Here is a tiny trained network, its code and every weight. The questions are about switching its units off for an input and a class, where a switched-off unit gives its printed mean instead of its output.

import numpy as np


def w(rows, s, z=0):
    codes = np.array(rows[::2]) - 128.0
    scale = np.full(codes.shape[1], s)
    scale[-1] = z or s
    return codes * scale


def f(y):
    return y / 2 * (1 + np.tanh(0.7978845608 * (y + 0.044715 * y**3)))


def log_softmax(a):
    a = a - a.max(-1, keepdims=True)
    return a - np.log(np.exp(a).sum(-1, keepdims=True))


def net(x, mask):
    res = np.array(x, float).reshape(1, 4) / 4 @ E
    y = f(res @ A[0][:, :-1].T + A[0][:, -1])
    res = res + np.where(mask, y, B[0][:, -1]) @ B[0][:, :-1]
    return log_softmax(res[-1] @ U[:, :-1].T + U[:, -1])


A, B = {}, {}
E = w([
[100,146,85,125,44,234,105,151,173],'x0',
[177,88,217,111,193,156,105,122,255],'x1',
[140,109,39,65,205,138,37,179,117],'x2',
[163,187,93,209,195,155,219,226,132],'x3',
],0.008)
A[0] = w([
[147,143,74,172,185,178,210,196,143,106],'neuron 1',
[123,110,159,147,160,162,102,111,179,68],'neuron 2',
[135,138,99,147,73,205,132,138,164,69],'neuron 3',
[148,113,113,145,160,62,110,115,125,33],'neuron 4',
[140,152,185,144,89,121,177,112,125,31],'neuron 5',
[129,116,166,144,76,124,178,123,140,79],'neuron 6',
[138,120,178,98,169,146,114,141,197,107],'neuron 7',
[115,157,76,134,91,96,126,130,54,108],'neuron 8',
[147,147,174,140,170,132,72,108,223,146],'neuron 9',
[120,136,149,111,175,63,145,109,112,105],'neuron 10',
[132,116,40,93,219,137,8,161,119,4],'neuron 11',
[135,123,112,153,181,141,188,161,154,63],'neuron 12',
[124,129,154,121,170,89,145,108,98,79],'neuron 13',
[136,116,117,105,128,130,112,150,97,71],'neuron 14',
[129,94,154,86,57,89,13,40,129,137],'neuron 15',
[113,110,124,129,121,122,92,84,124,44],'neuron 16',
[150,124,138,146,190,76,143,118,100,79],'neuron 17',
[122,127,86,121,61,210,97,147,180,72],'neuron 18',
[132,129,146,104,99,110,75,112,124,97],'neuron 19',
[134,112,143,120,146,130,133,125,166,153],'neuron 20',
[121,125,96,140,93,83,131,125,106,66],'neuron 21',
[128,130,64,131,74,116,133,118,46,207],'neuron 22',
[129,114,160,127,167,55,128,119,105,71],'neuron 23',
[132,130,153,111,144,133,132,139,165,107],'neuron 24',
[117,116,185,146,73,119,186,90,130,4],'neuron 25',
[129,138,87,124,106,103,128,119,82,96],'neuron 26',
],0.013,0.002)
B[0] = w([
[119,216,150,118,170,116,155,180,90,242],'neuron 1',
[129,74,128,130,124,125,159,128,108,179],'neuron 2',
[124,110,120,102,121,133,30,121,119,187],'neuron 3',
[135,121,126,117,117,135,83,114,127,151],'neuron 4',
[131,153,105,132,107,125,142,100,204,184],'neuron 5',
[134,148,109,141,109,117,137,96,188,180],'neuron 6',
[122,66,135,137,127,134,179,114,100,205],'neuron 7',
[131,59,134,134,134,126,172,120,103,192],'neuron 8',
[139,51,130,134,128,129,177,124,95,219],'neuron 9',
[126,113,121,111,123,140,55,125,109,169],'neuron 10',
[132,173,109,160,73,121,154,70,253,219],'neuron 11',
[120,183,126,122,151,118,149,161,103,191],'neuron 12',
[128,120,128,111,117,141,73,124,122,159],'neuron 13',
[132,130,129,138,118,127,147,117,137,135],'neuron 14',
[119,228,131,125,180,119,155,200,84,249],'neuron 15',
[124,162,139,127,141,126,136,156,124,152],'neuron 16',
[121,119,130,109,115,142,55,127,119,175],'neuron 17',
[131,96,138,105,118,131,9,106,93,202],'neuron 18',
[131,176,140,128,152,131,136,152,119,163],'neuron 19',
[126,98,123,127,131,120,149,122,104,160],'neuron 20',
[133,102,132,123,133,133,152,129,118,154],'neuron 21',
[139,46,149,127,137,130,171,128,113,203],'neuron 22',
[120,109,129,118,109,145,49,128,106,171],'neuron 23',
[120,95,119,138,123,126,150,135,115,157],'neuron 24',
[136,160,104,150,102,129,139,98,215,198],'neuron 25',
[126,88,127,138,135,139,163,123,114,162],'neuron 26',
],0.024,0.014)
U = w([
[111,184,140,123,199,105,156,186,94,89],'0',
[145,13,136,146,145,137,199,101,89,148],'1',
[143,145,89,167,93,115,143,63,217,2],'2',
[121,92,125,75,122,169,10,105,93,252],'3',
],0.012,0.00098)

Each question gives the input, the list of numbers given to net, and the class t.
The units are the neurons (one row each of A and B). Each row of codes is followed by its name. A weight is (code - 128) times the scale printed after its matrix; where a second scale follows, it is the last column's (A, B and U).
mask holds one flag per neuron, in row order. A switched-off neuron (its flag False) gives its mean, the last column of its row in B, instead of its output. The means were averaged over made-up inputs and are rounded, as every weight is.
A unit's drop is (log p(t) with every unit on - log p(t) with that unit switched off) / (log p(t) with every unit on - log p(t) with every unit switched off).
The circuit of an input: a set's keep is (log p(t) with only the set's units on - log p(t) with every unit switched off) / (log p(t) with every unit on - log p(t) with every unit switched off). Starting from the 12 units with the biggest drops (on a tie, the unit counted first), units are removed one at a time, each time the one whose removal leaves the highest keep (on an exact tie, the one counted first), for as long as the keep stays at least 0.8.
circuit, biggest first: the units of the circuit, biggest drop first
unit that matters most: the unit with the biggest drop
top k neurons: the k neurons with the biggest drops, biggest first
drop when u is switched off: that unit's drop, to one decimal
input [4,-2,3,2], class 3: unit that matters most -> neuron 15
input [8,8,3,-6], class 1: top 3 neurons -> neuron 9; neuron 7; neuron 2
input [4,3,7,-6], class 2: top 2 neurons -> neuron 11; neuron 1
input [-7,0,-7,3], class 2: top 2 neurons -> neuron 25; neuron 5
input [7,7,-6,6], class 1: top 3 neurons -> neuron 15; neuron 9; neuron 7
input [-7,1,-3,-7], class 0: top 4 neurons -> neuron 15; neuron 18; neuron 3; neuron 19
input [1,5,7,-7], class 0: top 2 neurons -> neuron 15; neuron 25
input [1,5,-7,5], class 2: top 3 neurons -> neuron 15; neuron 5; neuron 25
input [7,8,-2,-6], class 1: top 4 neurons -> neuron 9; neuron 7; neuron 2; neuron 1
input [6,5,-6,5], class 2: top 2 neurons -> neuron 15; neuron 6
input [-5,3,-8,7], class 2: top 3 neurons -> neuron 15; neuron 5; neuron 25
input [8,3,-6,-1], class 3: top 2 neurons -> neuron 18; neuron 3
input [-4,-3,-4,-1], class 2: top 2 neurons -> neuron 18; neuron 3
input [4,0,-5,-5], class 0: top 3 neurons -> neuron 15; neuron 11; neuron 19
input [-7,-3,2,6], class 3: circuit, biggest first -> neuron 17
input [5,-6,7,1], class 2: top 4 neurons -> neuron 11; neuron 9; neuron 7; neuron 2
input [2,-5,7,-3], class 2: drop when neuron 11 is switched off -> 3.5
input [4,-3,7,2], class 2: drop when neuron 11 is switched off -> 1.6
input [-4,8,7,4], class 1: drop when neuron 9 is switched off -> 1.2
input [8,2,-7,-7], class 3: circuit, biggest first -> neuron 18
input [3,1,1,-2], class 3: drop when neuron 1 is switched off -> 2.8
